Table B holds the same points as the rows below and some others, measured another way and shuffled. Each row below is followed by which row of B it is.
B:
0: [ 191 -246 -124   23  218  104  -32  129 -137 -138   17 -350 -195   -3
  -85  338 -199 -388 -153  -54  313  225]
1: [  25 -335    0  141 -138  168  509 -298  230  290  199 -159   15  117
  229  203 -215 -335  340 -118   53  -91]
2: [ 283  382  319   -2   49 -239 -210  228  -73  -33   31  106   11 -232
   20 -231  250  -87  103 -189  307   81]
3: [  29  307  -16 -152  -30   58    9  -42  -48  132   78  -80  126  167
    6 -269  375  -49  160  -23 -174  120]
4: [ 110 -253    3  116  -11  151  297 -112   89  146  187 -154  -13   43
  136  146 -203 -325  154 -125  143  -30]
5: [  27  -66 -213 -288 -153  210   60  -30 -246 -135  -75 -171   -9  145
 -158 -151  399 -201  167  153 -270  162]
6: [ 194  187  329  253   49 -108  210 -251  339  449  268   61  102  -91
  238  120 -194 -116  288 -384  390 -132]
7: [-178  -33 -250  -39   87 -214  134   70  235 -159  -52    6   12  -61
  -94  381 -151   97   -8 -291  323 -301]
8: [  -4  186 -320 -261   71  115 -348  -86 -117 -201 -118   89   96 -171
 -441  169  172  238 -112 -321  215 -162]
9: [ -65   45 -298 -543 -243  -89   29  287 -356 -651 -216  194   61  -39
 -411 -212  558  146  164  255 -262 -281]
10: [-217  156 -217  -98  -58  113  270 -137  166  273  100 -213  156  364
  152 -197  273  -60  174  -50 -326   88]
11: [-133   43 -180 -205  -30 -274  157  222   53 -334  -96   86   18  -49
 -139  117  119   91  102  -48  107 -280]
12: [-102   13 -151  -57  -73   72  173 -130  138  104   94   -8  128   69
   19   16   62    5  144 -199  -10 -166]
13: [ 119  -49  -69  -40   94   26   -6   96  -74 -107   27 -139  -51  -33
  -67  137  -30 -187  -14  -81  197   29]
14: [ 131   13   76  -34  134 -210  326  383  -48 -186  199 -127  -19  171
  142  -45  -48 -282   48  226   36  -51]
15: [ 334  490  407  -42    6 -198  -49   46  -68  157   95   26   44  -32
   84 -319  383 -169  312   -7   86  205]
16: [  49 -248 -188 -169 -192  334  189 -278 -136   69  -44 -263  -52  152
  -90   27  238 -326  283   65 -217  213]
17: [ 481  219  457  -48 -131  -36   95  -18 -207   94  162   73   22  -79
   65 -313  311 -314  423  119   42  120]
18: [ -23  195  -41  -82  -71   22   23  -61   71   91   79   81  164  -16
    2 -167  203   57  140 -224   12 -136]
19: [ -47   -7 -233 -259  -58 -149  -74  217  -98 -480 -137  225   32 -261
 -325  123  128  178    1 -174  229 -389]
20: [ -58 -491 -322  124  134  119   89  -14  139 -126  -12 -196 -139 -158
  -73  598 -470 -208 -166 -381  497 -148]
21: [ 231   23  129   -6  -98   59 -110   -5  -79  -52   84  197   70 -315
  -79  -86   68  -55  134 -294  291 -175]
22: [   4  -85 -416 -180  204  214 -132  -45 -133 -201    4 -152   17   36
 -362  362 -100    3 -222 -129  172  -86]
23: [ 221   56  114   38   87   11   75  161  -81    0  216  -59   30    5
   95 -117  -21 -239   26  -31  144    0]
24: [ 228 -124  114 -110 -293  207    4  224 -304 -203  155  183  108 -203
   20 -529  284 -201  170  -15  -90 -141]
25: [-107   57 -258  -27    5  333 -127 -383  105  349  -25 -246   68   94
  -66   58  167  -68   36 -392    6  232]
26: [  91  514  -58 -392   97 -274 -164  351 -235 -431    1  231  162  -14
 -326 -205  401  266  -12  112    8 -264]
27: [ 529  330  486  172   72   71 -188 -280  -15  417  212   25   33 -217
   50  -39   49 -240  256 -319  423  194]
28: [  -6  170 -135 -222  -16  -71  -62  137  -96 -201  -70   13   50  -24
 -163  -82  280   28   45  -59   23  -48]
29: [  -7 -152 -144   80 -146  404  -73 -455  132  362   26  -91   65 -140
  -18   75   19 -112  138 -532  150   57]
30: [ -15 -389 -244 -279 -283  177  239  165 -284 -361 -127 -163 -101   84
  -90 -146  324 -335  209  251 -286   88]
31: [  34 -196  -47  137  -27  127  135 -198  171  217   33 -199  -64  -41
  111  205 -109 -273  139 -314  226  100]
32: [ 158 -285  152  -65 -296  -27  466   13  -71  -39  -16 -173 -140   81
  174  -91  221 -492  507  244 -139  150]
33: [ 344 -190  214  161   98   33  302  -61   19  133  250 -173  -80   16
  141  246 -295 -443  190    6  299   34]
34: [-226  -25 -508 -206  251  -56  119   56   76 -247  -33 -184   20  202
 -265  491 -149  114 -185  -58  124 -219]
35: [ -30  207 -107   91  302 -181 -128   56  240   32   59  -20   46 -126
  -68  369 -237  115 -179 -475  529 -174]
36: [ -62  -35 -181 -161 -203  134 -120 -105  -49  -39 -184  -39   -5 -122
 -149  -85  360  -52  166 -254    7   82]
37: [ -80  394 -124 -145  -30  -77 -381 -193  128   56 -223  157   99 -268
 -275   54  344  315   73 -569  295  -66]
38: [ 238   98  -80 -239  149  -74 -188  264 -318 -420  -39    9  -51 -124
 -326   96  120  -67  -90   61  226  -40]
39: [-182   57 -369 -421 -159   20  150   72 -148 -312 -115  -10   93  185
 -245 -113  433   84  148  169 -330 -139]
40: [ 144  460  141 -196  -61  -31 -155   62 -156   91  -23  -74   72   86
    2 -474  612 -104  212   20 -181  321]
41: [ -76  187  -81  -73 -138  141   73 -463  187  411  -41 -120   95  126
    1    1  315  -33  345 -280  -76  155]
42: [ -62  259 -253  -43  279   84  -64 -124  122  160  139 -160  138  173
 -111  213  -73   84 -166 -254  145  -35]
43: [-112 -474 -383  -52   75  -68  162  167   65 -442 -104  -65 -140 -178
 -206  608 -376  -80 -117 -208  429 -347]
44: [  25 -177 -326 -130   91  193  -64  -63 -103 -171  -46 -156  -44  -26
 -263  322  -75 -103  -92 -151  187  -26]
45: [ 192 -112  247  165   10 -163  453  -28  185  154  208  -93  -55   38
  248  194 -212 -363  328  -10  241  -77]
46: [ 265  142  198   46   48   10  -78  120  -87   70  126  -69    1  -82
   88 -192  118 -257   61 -132  180  159]
47: [ 132 -459  162   67 -404   90  397 -221   63  125  -80 -122 -173 -139
  196   35  117 -498  561  -94   53  135]
48: [-236 -218 -474 -334 -127   75  252   54  -86 -337 -116  -96   23  177
 -225  113  190    2   84  111 -227 -185]
49: [-241 -156 -441  -35   56  148   11 -269  238   81 -103 -169    2  -14
 -165  464 -132   50  -51 -452  234  -98]
50: [-142  120 -512 -332  196  273  127 -112 -130  -36   87 -350  119  511
 -242  129  166  -21 -105  225 -351   89]
51: [ -68 -276 -173  -46 -161  111  185   21   18  -85  -20  -93  -27  -38
   29    8   62 -193  135 -141   16  -54]
52: [ -88  234 -292 -377   13 -159 -134  127 -126 -377 -216   40   27  -27
 -375   73  372  194   24  -13   12 -123]
53: [ -25 -388 -296 -178 -186  242  345  248 -195 -440  285  244  217  -29
  -99 -152 -127   -7   -4   88 -118 -662]
54: [-331 -592 -491 -204 -325  159  463   37   31 -322 -117  -92  -31   73
  -47  114   48 -144  192   13 -211 -272]
55: [-171  519 -168  -80  189   63   77 -150  197  409  235 -191  278  441
  110 -198  229  111   -1 -130 -245   82]
56: [ -52 -212 -131    6 -170  267  144 -134   34  160   25 -196    6   52
  111 -108  127 -265  163 -196  -78  132]
57: [-153  192 -357 -342  101 -131   46  155  -74 -318  -97  -64   62  183
 -281  118  229  136  -37   96  -85 -128]
58: [ 410   85  392  322  159  -11   35 -215  181  399  284  -33    0 -186
  182  216 -311 -295  164 -380  567   34]
59: [  30   40  103  219  101 -109  135  140  244  154  222   -4   70  -87
  253   -2 -217 -123   -9 -364  340 -150]
60: [ 387  196  342   20    0  -94 -115  352 -204 -138  185  172   50 -256
   70 -368  141 -186   66  -87  251  -59]
61: [  58  224  160    0  -24 -217  255  144  122   56  184   76  122   59
  185 -193  107  -70  222  -45   43 -167]
62: [ -66   34 -380 -228   60  152 -239 -163  -77 -137 -199 -139  -27  -44
 -377  297  172   58  -65 -243  150   61]
63: [ -75  370   69  -25 -167  -20  128 -362  289  412   72  127  231   36
   92 -167  310  141  397 -353  -33 -115]
64: [-243 -141 -535 -239    7  149    7 -205   43 -125 -216 -221  -29  105
 -318  397  112   51    0 -183   19  -14]
65: [ 481  188  394  108   24  107  -49 -253  -65  321  207  -25   15 -125
   43  -37   44 -301  273 -168  288  175]
66: [ 331  160   81   37  356  -23 -131  187 -136  -50  202 -165  -36  -10
  -54  160 -173 -219 -196  -70  381   97]
67: [-168 -155 -394 -378 -206   85  186   25 -143 -331 -158  -54   12  127
 -245    8  331  -20  176  147 -258 -105]
68: [ 289  136  214  -97 -160   96   71 -175 -127  151   86   -4   41  -16
   -5 -194  312 -226  374   18  -36  117]
69: [-176  155 -257 -156  -90   61  -88 -174  113   57  -98   24  121  -37
 -160    9  266  168  104 -336   24  -97]
70: [ -64  120   66  204 -102   16 -113 -183  332  363   27   83  103 -277
  166  -62   35   36  127 -715  359  -64]
71: [ -43  676   54  136  447 -281  -91   32  373  379  246  -84  194  167
  149   71  -87  170 -164 -400  332  -20]

[-240 -363 -176 -254 -111  -96  189 -100 -238  116 -111  247 -455  227
 -269  148  168   17    0  -86  -29  -97  128  454 -252 -103   98 -156
   61]  65
[  84   67  220   -2  399  -71 -110  108  157   51   70  358  349  -80
   55  378  -63  -15  161  -75   77 -112 -449  139  220   67 -368 -327
 -461]  41
[-552 -362 -331  -30  -40 -414  150  213 -378  125  438 -164 -468  454
   26  612  -48   77  241   46 -253   99  191  -96  466  323  287  173
  -23]  32
[ 466  442 -191  -59 -281  481 -250 -170 -126 -212  -95  432  273 -437
   19  -17 -163 -311 -471  159 -257   17 -536 -195 -131 -214   65  520
  321]  53
[ 226  139  -34   21  177  -58  -50   32  -93   64  231  139  -35  -39
   27  211   42  -69 -112   42 -150   23 -138  -31   26   33   66   54
   19]  51
[ 580  239  350  192  404 -272  -35   32 -187   46  105  417  139  166
 -186  349  114   -7 -183   24  176   47 -247  433 -148  243 -142 -365
 -262]  36
[ 713  399  -64   47  315  236 -108  -95  199  199  307    3 -160 -383
   48 -255  261 -253 -387   79 -343  -15  110 -202 -313 -375  186   71
  352]  20
[-728 -145  -55  -80  -73  422 -311  143  522  120 -183  221  374 -422
  266  149 -381 -253  389 -104   59 -327 -380 -308  464 -293 -700 -366
 -288]  55
[-205 -392 -171 -360  138 -195  273  -84 -125  188   83  146 -521  235
 -190  100  310  134  118 -174 -123 -108  180  417 -244 -162  190 -167
    3]  62
[-205 -317 -276 -147 -107  121    3 -100  -16  257 -123 -142 -322 -448
  -20 -108  121 -115 -119  -66 -280 -161  167  -48 -211 -274   35   -1
  257]  58
[  32   30   37   44  126  -82    7  120  -73   22   99  531  -23  485
 -232  619  -87 -215   29  170   35   19  -32  326  344   75 -171 -244
 -360]  5
[-403 -439 -157 -317   76 -186  121  -41 -153  114  -32  -20 -164 -203
   54  122  104  248  204 -274 -123 -154 -232  144 -108    5   26  -24
  -47]  69
[-226 -302 -302 -282  149  -21  119   -2   47  196  177  -72 -301 -159
   42  156  150   -5   96  -66 -394 -106   92  -81  103 -217  145  120
   22]  31
[ 256  302  106  341  -85  223 -293   44   43  105  -50  258   96 -138
  -61   98 -143 -403 -299  185  108  -23  -31  -37  -28  -50 -291 -279
   99]  23
[  99  314    7  217   96  303 -328   84  333  199  190  -17   74 -408
  234 -123  -91 -321  -94   48  -64 -104  -45 -423   35 -229 -249 -199
  189]  34
[-378 -462 -417 -525  186   29  182  -84  128  222  149 -187 -336 -401
  140  -50  239  139  208 -246 -512 -211    1 -140  -29 -376  211  213
   83]  49
[  73  100 -209  -91   56  231  -93    8  140   90  163  134  -50 -198
   65  116  -14 -233  -90   81 -304  -63  -63 -202  134 -252   12  143
   76]  4
[ 364  103   34   81 -159  -34  -40  -87 -442 -103 -204  521   46  118
 -324  380  -59 -161 -374  165   40   68 -243  430 -125  161   -9   39
  -20]  24
[ 355  -18   56   80  -28  -77  -34 -131 -351   65 -215  187  -36 -260
 -204   89  104  -50 -381   18   -4   -5 -161  319 -379   91    1  -59
  122]  21
[ 436   59  210   83  142   26  -75 -110  -75  115 -250  363   81 -225
 -247   56  114 -148 -305   -1  104  -85 -150  422 -358  -62 -231 -361
  -69]  8
[-135  -68 -125  116 -241  222 -106  -32   53  266  -85   93 -445  -16
 -162 -102   50 -364 -184   94   22 -110  428   68 -223 -298 -120 -355
  324]  66
[-452 -349 -580 -475   34 -152  212   31 -214   21  442 -196 -372  -20
  218  311   79  205  224 -111 -636    6 -116 -324  306  -35  516  672
  141]  54
[-444 -224 -509 -576   34   49  177  -43    6   12  424  -63 -379  -39
  256    5  130  195  284 -224 -487  -93 -172 -287   51 -289  428  499
  241]  1
[-212 -504  100 -141  142 -461  176 -101 -378  220 -150 -129 -252 -260
  -58  -27  278  408   67 -388  112 -137 -163  435 -546  223   16 -328
   30]  37
[-292 -333 -263 -307  220  -48  135   40  109  191  180    7 -255  -47
   17  259  117    7  200  -83 -355 -128   62   -2  219 -200   56   18
 -137]  64
[-440 -198 -102  -56  -73 -179    2  109 -216   26  128  125 -107  187
   55  382 -131   53  207  -69   14  -25 -190   22  212  199  -35  -51
  -81]  39
[ 254  273  141  214  192 -116 -143  140 -109    2  239  323  154  193
  -18  437 -107 -138  -78  121   52   72 -244   51  209  219 -130 -138
 -183]  67
[ -98 -184 -302  -36  -12   99   72   30   79  309  167   27 -600  195
 -206  162  154 -347  -97  178 -293  -58  621   45   83 -330  111 -139
  158]  0
[-715 -452  -82  186 -506 -219  -88   29 -491  174 -269 -174 -333  -93
  -41   97 -141   23    8 -125  255  -68   56  106 -216  316 -147 -294
  278]  26
[-113 -151    6  -29   -9 -192   71   35 -281   28  -10  356 -142  328
 -200  414  -10   -5   34    0   94   -9 -103  381   27  152  -47 -198
 -167]  68
[   2  -88 -236 -309   -5  228  103 -144  102  121   26  302 -390   65
 -164  -79  195 -163  -57  -29 -182 -132  156  208 -236 -457  103  -55
  177]  22
